Here is a tiny trained network, its code and every weight. The questions are about switching its units off for an input and a target symbol, where a switched-off unit gives its printed mean instead of its output.

import numpy as np


def w(rows, s, z=0):
    codes = np.array(rows[::2]) - 128.0
    scale = np.full(codes.shape[1], s)
    scale[-1] = z or s
    return codes * scale


def norm(h):
    return h / np.sqrt((h * h).mean(-1, keepdims=True) + 1e-5)


def softmax(a):
    e = np.exp(a - a.max(-1, keepdims=True))
    return e / e.sum(-1, keepdims=True)


def log_softmax(a):
    a = a - a.max(-1, keepdims=True)
    return a - np.log(np.exp(a).sum(-1, keepdims=True))


def net(x, mask):
    ids = ['γδζλμφ'.index(c) for c in x.split()]
    T = len(ids)
    res = E[ids] + P[:T]
    u = 0
    for l in range(3):
        r = norm(res)
        for j in range(3):
            rows = slice(3 * j, 3 * j + 3)
            q, k, v = (r @ M[l][rows].T for M in (Q, K, V))
            z = softmax(np.where(np.tri(T) > 0, q @ k.T / 3**0.5, -1e9)) @ v
            o = O[l][rows]
            res = res + np.where(mask[u + j], z, o[:, -1]) @ o[:, :-1]
        u += 3
    return log_softmax(norm(res)[-1] @ U[:, :-1].T + U[:, -1])


Q, K, V, O = {}, {}, {}, {}
E = w([
[49,146,131,223,162,120,146,132,84,57],'γ',
[184,130,59,68,115,99,143,82,111,150],'δ',
[123,60,201,158,163,169,67,131,132,150],'ζ',
[69,99,53,169,144,187,37,212,142,75],'λ',
[153,137,139,251,110,112,72,79,155,85],'μ',
[41,201,183,91,74,113,78,119,160,143],'φ',
],0.024)
P = w([
[124,111,151,217,143,91,124,148,150,195],'0',
[86,86,114,153,97,167,95,13,151,124],'1',
[145,201,164,157,152,205,93,104,107,158],'2',
[126,138,174,126,194,76,32,108,72,115],'3',
[131,57,138,189,101,11,128,248,116,208],'4',
[225,63,176,131,37,117,121,181,43,102],'5',
],0.017)
Q[0] = w([
[99,103,128,148,137,148,132,128,148,119],'L0H1',
[28,137,169,159,155,214,69,152,160,81],'L0H1',
[149,148,113,106,124,90,80,46,89,145],'L0H1',
[121,128,155,103,121,164,147,88,175,40],'L0H2',
[113,118,141,99,151,166,127,85,106,91],'L0H2',
[78,171,96,178,205,148,125,95,173,247],'L0H2',
[80,133,178,123,169,157,127,182,158,103],'L0H3',
[144,97,53,126,84,85,133,107,118,117],'L0H3',
[136,66,103,170,60,71,134,135,155,121],'L0H3',
],0.013)
K[0] = w([
[93,140,125,143,202,103,130,125,152,143],'L0H1',
[87,135,202,247,90,171,132,230,211,157],'L0H1',
[155,104,97,105,32,184,201,103,118,112],'L0H1',
[171,177,153,131,167,81,79,199,103,100],'L0H2',
[148,150,157,118,139,114,201,170,129,181],'L0H2',
[100,19,126,98,91,2,133,133,157,81],'L0H2',
[183,158,71,82,175,120,128,82,74,179],'L0H3',
[87,78,174,169,115,119,104,135,229,70],'L0H3',
[80,80,120,107,104,198,132,90,112,100],'L0H3',
],0.0099)
V[0] = w([
[82,105,130,173,90,197,139,20,171,112],'L0H1',
[135,104,154,128,151,83,215,173,196,152],'L0H1',
[153,67,51,121,96,1,188,134,136,205],'L0H1',
[64,146,143,211,127,160,66,193,225,115],'L0H2',
[85,120,233,112,216,76,167,166,38,135],'L0H2',
[155,81,122,210,40,87,147,131,222,132],'L0H2',
[178,121,91,117,65,130,151,152,41,135],'L0H3',
[145,148,111,144,148,91,87,140,119,150],'L0H3',
[90,69,126,97,76,147,62,24,90,53],'L0H3',
],0.0067)
O[0] = w([
[86,109,147,145,111,78,132,185,73,119,175],'L0H1',
[62,128,127,112,157,119,98,55,140,142,93],'L0H1',
[210,221,76,92,156,108,103,124,154,187,92],'L0H1',
[180,178,75,152,60,153,147,157,178,177,255],'L0H2',
[100,158,103,173,134,182,160,133,81,255,114],'L0H2',
[170,136,61,98,107,139,101,79,143,127,184],'L0H2',
[132,118,109,110,129,106,195,138,152,178,58],'L0H3',
[164,144,118,121,126,110,124,117,135,110,166],'L0H3',
[88,67,190,208,70,148,159,174,69,90,196],'L0H3',
],0.0096,0.0064)
Q[1] = w([
[94,191,137,135,220,92,29,123,178,127],'L1H1',
[173,144,123,172,108,200,109,12,118,99],'L1H1',
[120,102,106,226,160,4,119,124,213,181],'L1H1',
[160,69,202,129,138,86,129,147,72,106],'L1H2',
[97,110,156,163,105,165,170,136,180,168],'L1H2',
[55,166,94,152,83,141,86,95,136,65],'L1H2',
[144,131,160,69,168,144,28,63,148,103],'L1H3',
[147,113,128,127,20,141,93,195,164,194],'L1H3',
[183,61,146,137,9,144,37,176,142,147],'L1H3',
],0.014)
K[1] = w([
[108,76,101,177,116,8,123,166,137,218],'L1H1',
[189,195,111,84,200,94,146,186,146,158],'L1H1',
[102,45,72,86,83,71,135,75,105,138],'L1H1',
[186,133,131,92,154,38,113,128,59,121],'L1H2',
[111,90,137,89,141,99,210,135,169,115],'L1H2',
[120,65,155,153,50,108,118,181,57,73],'L1H2',
[127,184,105,131,173,133,126,126,197,197],'L1H3',
[166,123,104,51,72,91,129,112,48,113],'L1H3',
[186,126,85,95,127,78,180,139,72,133],'L1H3',
],0.016)
V[1] = w([
[32,129,38,126,145,136,120,215,144,110],'L1H1',
[169,5,166,148,193,174,62,140,181,179],'L1H1',
[173,128,89,212,168,115,158,114,98,81],'L1H1',
[188,106,77,138,61,111,166,134,58,177],'L1H2',
[141,163,100,137,64,182,120,93,109,152],'L1H2',
[147,112,49,70,80,121,116,104,127,119],'L1H2',
[165,130,87,185,135,165,117,194,204,129],'L1H3',
[203,88,74,87,177,152,192,99,151,66],'L1H3',
[143,100,128,188,86,78,50,180,32,99],'L1H3',
],0.011)
O[1] = w([
[48,137,157,81,40,152,69,172,125,127,97],'L1H1',
[115,147,139,135,122,245,245,85,133,70,245],'L1H1',
[109,82,85,45,117,112,132,92,37,144,140],'L1H1',
[100,139,195,128,179,134,146,216,124,92,152],'L1H2',
[118,108,156,124,197,27,110,159,121,129,184],'L1H2',
[162,130,179,149,173,162,149,157,93,110,116],'L1H2',
[84,162,126,128,84,145,118,28,135,98,204],'L1H3',
[90,110,118,33,74,27,80,187,177,164,70],'L1H3',
[189,187,115,145,113,158,253,97,105,148,209],'L1H3',
],0.011)
Q[2] = w([
[168,80,61,164,29,107,133,187,133,107],'L2H1',
[188,119,16,166,119,143,101,114,84,86],'L2H1',
[97,150,108,103,175,85,128,93,146,84],'L2H1',
[150,149,105,100,182,139,86,56,129,95],'L2H2',
[131,105,123,52,71,79,111,77,132,59],'L2H2',
[109,65,144,75,198,165,73,170,93,62],'L2H2',
[169,94,101,119,94,137,161,134,150,152],'L2H3',
[113,58,116,114,199,222,110,175,188,140],'L2H3',
[108,1,170,126,129,152,174,194,127,130],'L2H3',
],0.015)
K[2] = w([
[234,152,152,5,66,92,149,193,85,155],'L2H1',
[181,192,4,132,112,117,144,146,154,207],'L2H1',
[74,122,115,141,169,101,68,81,132,111],'L2H1',
[46,119,116,177,216,153,109,46,233,139],'L2H2',
[56,95,122,109,162,84,91,93,112,45],'L2H2',
[163,180,96,96,184,83,105,86,92,174],'L2H2',
[176,96,98,122,57,107,135,108,136,122],'L2H3',
[75,50,157,186,144,188,84,156,117,144],'L2H3',
[147,121,180,94,57,154,126,169,80,116],'L2H3',
],0.014)
V[2] = w([
[124,125,132,109,136,184,92,171,242,59],'L2H1',
[59,108,145,164,62,134,127,153,106,79],'L2H1',
[112,6,114,74,122,134,110,110,178,121],'L2H1',
[83,118,205,156,107,124,114,220,165,123],'L2H2',
[134,152,101,159,175,219,159,93,150,112],'L2H2',
[101,103,151,87,132,149,188,199,113,194],'L2H2',
[199,135,101,73,144,113,84,133,116,174],'L2H3',
[248,195,121,145,37,129,157,141,91,44],'L2H3',
[207,92,204,143,100,118,135,134,84,137],'L2H3',
],0.011)
O[2] = w([
[158,124,170,144,102,8,190,102,155,130,92],'L2H1',
[48,93,161,84,118,94,139,154,149,101,128],'L2H1',
[134,160,168,113,160,120,199,134,65,109,63],'L2H1',
[110,166,153,161,106,147,77,83,169,106,38],'L2H2',
[158,124,116,150,139,75,187,124,129,124,254],'L2H2',
[100,126,84,160,97,182,147,84,123,93,41],'L2H2',
[143,156,129,139,99,107,196,106,146,104,90],'L2H3',
[140,153,109,74,150,44,85,80,162,178,206],'L2H3',
[161,122,126,105,160,84,150,123,141,115,167],'L2H3',
],0.014,0.0089)
U = w([
[53,174,143,109,48,103,139,75,146,116,146],'γ',
[93,85,162,137,173,98,154,188,96,142,152],'δ',
[123,180,119,206,138,189,209,86,96,105,97],'ζ',
[166,147,148,255,118,120,36,127,149,104,2],'λ',
[98,108,32,135,112,217,64,171,78,140,135],'μ',
[159,142,35,65,162,93,122,97,134,143,195],'φ',
],0.0085,0.004)

Each question gives the input, a string of symbols that net reads in full, and the target symbol t.
The units are the heads (3 rows each of Q, K, V and O). Each row of codes is followed by its name. A weight is (code - 128) times the scale printed after its matrix; where a second scale follows, it is the last column's (O and U).
mask holds one flag per head, layer by layer. A switched-off head (its flag False) gives its mean, the last column of its rows in O, instead of its output. The means were averaged over made-up inputs and are rounded, as every weight is.
A unit's drop is (log p(t) with every unit on - log p(t) with that unit switched off) / (log p(t) with every unit on - log p(t) with every unit switched off).
The circuit of an input: a set's keep is (log p(t) with only the set's units on - log p(t) with every unit switched off) / (log p(t) with every unit on - log p(t) with every unit switched off). Starting from all 9 units, units are removed one at a time, each time the one whose removal leaves the highest keep (on an exact tie, the one counted first), for as long as the keep stays at least 0.8.
units of the circuit, in order: the units of the circuit, biggest drop first
unit that matters most: the unit with the biggest drop
heads that matter: for each layer, one digit per head in row order, 1 if its drop is at least 0.15 and else 0, layers parted by /
drop of u: that unit's drop, to one decimal
input ζ δ δ γ μ, target δ: heads that matter -> 010 / 011 / 000
input φ ζ γ φ, target λ: units of the circuit, in order -> L1H1
input ζ γ γ φ φ, target μ: heads that matter -> 000 / 100 / 100
input γ μ ζ ζ γ, target φ: units of the circuit, in order -> L0H2, L2H3
input λ μ ζ λ, target γ: units of the circuit, in order -> L1H1, L2H1
input ζ δ ζ, target δ: heads that matter -> 000 / 000 / 000
input γ ζ ζ μ, target μ: heads that matter -> 000 / 100 / 100
input ζ ζ φ γ γ ζ, target λ: heads that matter -> 010 / 100 / 000
input ζ μ ζ φ λ, target φ: units of the circuit, in order -> L0H2, L2H3, L1H3
input δ ζ ζ, target δ: heads that matter -> 100 / 000 / 000
input ζ ζ ζ ζ, target ζ: heads that matter -> 000 / 100 / 000
input γ δ δ, target μ: units of the circuit, in order -> L1H1, L0H2, L2H1
input δ δ γ λ φ φ, target μ: units of the circuit, in order -> L1H1, L2H1
input δ ζ ζ ζ ζ δ, target ζ: unit that matters most -> L0H2
input λ δ ζ δ, target γ: heads that matter -> 010 / 101 / 000
input ζ ζ δ ζ δ, target ζ: heads that matter -> 001 / 001 / 000
input φ φ λ, target λ: heads that matter -> 000 / 100 / 000
input δ φ φ, target γ: heads that matter -> 110 / 011 / 111
input γ γ ζ δ δ, target μ: heads that matter -> 000 / 110 / 110
input γ ζ ζ, target μ: heads that matter -> 001 / 100 / 000
input λ δ ζ ζ δ, target δ: units of the circuit, in order -> L1H2
input ζ γ ζ φ ζ, target μ: units of the circuit, in order -> L1H1, L2H1, L1H3
input δ δ φ λ, target δ: heads that matter -> 111 / 000 / 100
input ζ ζ ζ λ, target ζ: heads that matter -> 000 / 100 / 000
input δ γ μ, target λ: units of the circuit, in order -> L0H1, L1H3
input ζ μ ζ λ γ, target φ: units of the circuit, in order -> L2H3, L0H2
input δ ζ μ, target λ: unit that matters most -> L1H2
input φ ζ γ, target λ: drop of L1H1 -> 0.5
input φ γ γ ζ μ, target μ: drop of L1H3 -> 0.2
input δ δ λ μ, target δ: drop of L2H3 -> 0.0
